Below are the code and all the weights of a small trained network. Each question names an input and a class and asks about switching units off, where a switched-off unit gives its printed mean instead of its output.

import numpy as np


def w(rows, s, z=0):
    codes = np.array(rows[::2]) - 128.0
    scale = np.full(codes.shape[1], s)
    scale[-1] = z or s
    return codes * scale


def norm(h):
    return h / np.sqrt((h * h).mean(-1, keepdims=True) + 1e-5)


def f(y):
    return y / 2 * (1 + np.tanh(0.7978845608 * (y + 0.044715 * y**3)))


def log_softmax(a):
    a = a - a.max(-1, keepdims=True)
    return a - np.log(np.exp(a).sum(-1, keepdims=True))


def net(x, mask):
    res = np.array(x, float).reshape(1, 6) / 4 @ E
    u = 0
    for l in range(4):
        y = f(norm(res) @ A[l][:, :-1].T + A[l][:, -1])
        res = res + np.where(mask[u : u + 4], y, B[l][:, -1]) @ B[l][:, :-1]
        u += 4
    return log_softmax(norm(res)[-1] @ U[:, :-1].T + U[:, -1])


A, B = {}, {}
E = w([
[150,59,128,175],'x0',
[105,250,39,155],'x1',
[23,145,2,12],'x2',
[76,163,212,217],'x3',
[89,88,58,87],'x4',
[194,103,89,117],'x5',
],0.0062)
A[0] = w([
[68,99,93,113,76],'L0N1',
[102,89,209,1,83],'L0N2',
[89,143,19,163,141],'L0N3',
[224,232,189,150,2],'L0N4',
],0.007,0.0024)
B[0] = w([
[52,190,92,254,161],'L0N1',
[96,69,194,31,236],'L0N2',
[58,145,75,16,235],'L0N3',
[132,203,181,221,249],'L0N4',
],0.0066,0.002)
A[1] = w([
[197,244,108,186,195],'L1N1',
[254,77,92,223,249],'L1N2',
[44,180,80,175,220],'L1N3',
[91,131,113,200,123],'L1N4',
],0.0089,0.002)
B[1] = w([
[26,97,84,236,251],'L1N1',
[150,48,110,186,253],'L1N2',
[116,99,56,119,243],'L1N3',
[166,235,145,2,156],'L1N4',
],0.0099,0.0043)
A[2] = w([
[67,57,125,143,154],'L2N1',
[107,4,34,174,110],'L2N2',
[196,254,101,133,2],'L2N3',
[7,131,211,155,81],'L2N4',
],0.0072,0.0037)
B[2] = w([
[169,207,171,210,219],'L2N1',
[178,111,169,155,253],'L2N2',
[174,52,201,184,96],'L2N3',
[40,151,205,2,185],'L2N4',
],0.0083,0.0034)
A[3] = w([
[93,161,64,168,212],'L3N1',
[130,128,186,128,200],'L3N2',
[140,69,160,12,166],'L3N3',
[252,125,146,120,255],'L3N4',
],0.013,0.00077)
B[3] = w([
[108,175,59,73,255],'L3N1',
[23,77,72,162,168],'L3N2',
[207,184,171,108,247],'L3N3',
[254,32,127,213,192],'L3N4',
],0.0094,0.005)
U = w([
[183,9,152,206,203],'0',
[202,113,154,41,17],'1',
[61,154,128,235,115],'2',
[51,115,226,61,3],'3',
[60,152,42,60,251],'4',
],0.014,0.0027)

Each question gives the input, the list of numbers given to net, and the class t.
The units are the neurons (one row each of A and B). Each row of codes is followed by its name. A weight is (code - 128) times the scale printed after its matrix; where a second scale follows, it is the last column's (A, B and U).
mask holds one flag per neuron, layer by layer. A switched-off neuron (its flag False) gives its mean, the last column of its row in B, instead of its output. The means were averaged over made-up inputs and are rounded, as every weight is.
A unit's drop is (log p(t) with every unit on - log p(t) with that unit switched off) / (log p(t) with every unit on - log p(t) with every unit switched off).
The circuit of an input: a set's keep is (log p(t) with only the set's units on - log p(t) with every unit switched off) / (log p(t) with every unit on - log p(t) with every unit switched off). Starting from the 12 units with the biggest drops (on a tie, the unit counted first), units are removed one at a time, each time the one whose removal leaves the highest keep (on an exact tie, the one counted first), for as long as the keep stays at least 0.8.
units of the circuit, in order: the units of the circuit, biggest drop first
unit that matters most: the unit with the biggest drop
top k neurons: the k neurons with the biggest drops, biggest first
top k neurons in layer l: the k neurons of layer l with the biggest drops, biggest first
drop when u is switched off: that unit's drop, to one decimal
input [-6,3,-5,2,7,-3], class 4: units of the circuit, in order => L3N1
input [4,-3,5,-7,1,-3], class 1: units of the circuit, in order => L1N1; L3N3
input [5,8,-3,8,7,5], class 4: units of the circuit, in order => L1N4; L3N1
input [-6,-3,-4,0,-5,3], class 2: units of the circuit, in order => L0N4; L1N1
input [1,-5,7,-6,-1,-2], class 1: units of the circuit, in order => L3N3; L1N1
input [-8,5,-2,-8,-4,3], class 2: top 4 neurons => L1N1; L0N2; L0N4; L1N4
input [0,-7,7,5,1,7], class 3: top 3 neurons in layer 3 => L3N4; L3N2; L3N1
input [-1,-7,6,-4,2,4], class 1: top 2 neurons => L3N3; L1N2
input [3,5,5,6,-8,7], class 4: top 2 neurons => L3N1; L0N3
input [4,-5,6,-5,-8,1], class 1: top 3 neurons => L0N2; L1N2; L3N3
input [-5,6,-3,8,6,-6], class 4: top 2 neurons in layer 1 => L1N3; L1N4
input [8,-4,8,-3,-2,3], class 1: top 2 neurons => L1N1; L1N2
input [4,3,-4,-2,7,-5], class 4: top 2 neurons => L0N3; L1N2
input [2,-6,3,5,6,-5], class 3: unit that matters most => L2N4
input [5,-6,6,-6,4,6], class 1: top 2 neurons in layer 0 => L0N2; L0N4
input [-4,-7,4,-4,1,-1], class 1: top 2 neurons => L3N3; L1N1
input [0,-2,1,-5,-2,-5], class 1: top 2 neurons => L1N1; L3N3
input [-5,-1,0,-1,-2,-3], class 3: drop when L1N4 is switched off => 0.1
input [8,4,0,3,-2,-6], class 4: drop when L1N4 is switched off => 0.3
input [-3,7,0,7,1,6], class 4: drop when L3N1 is switched off => 0.3
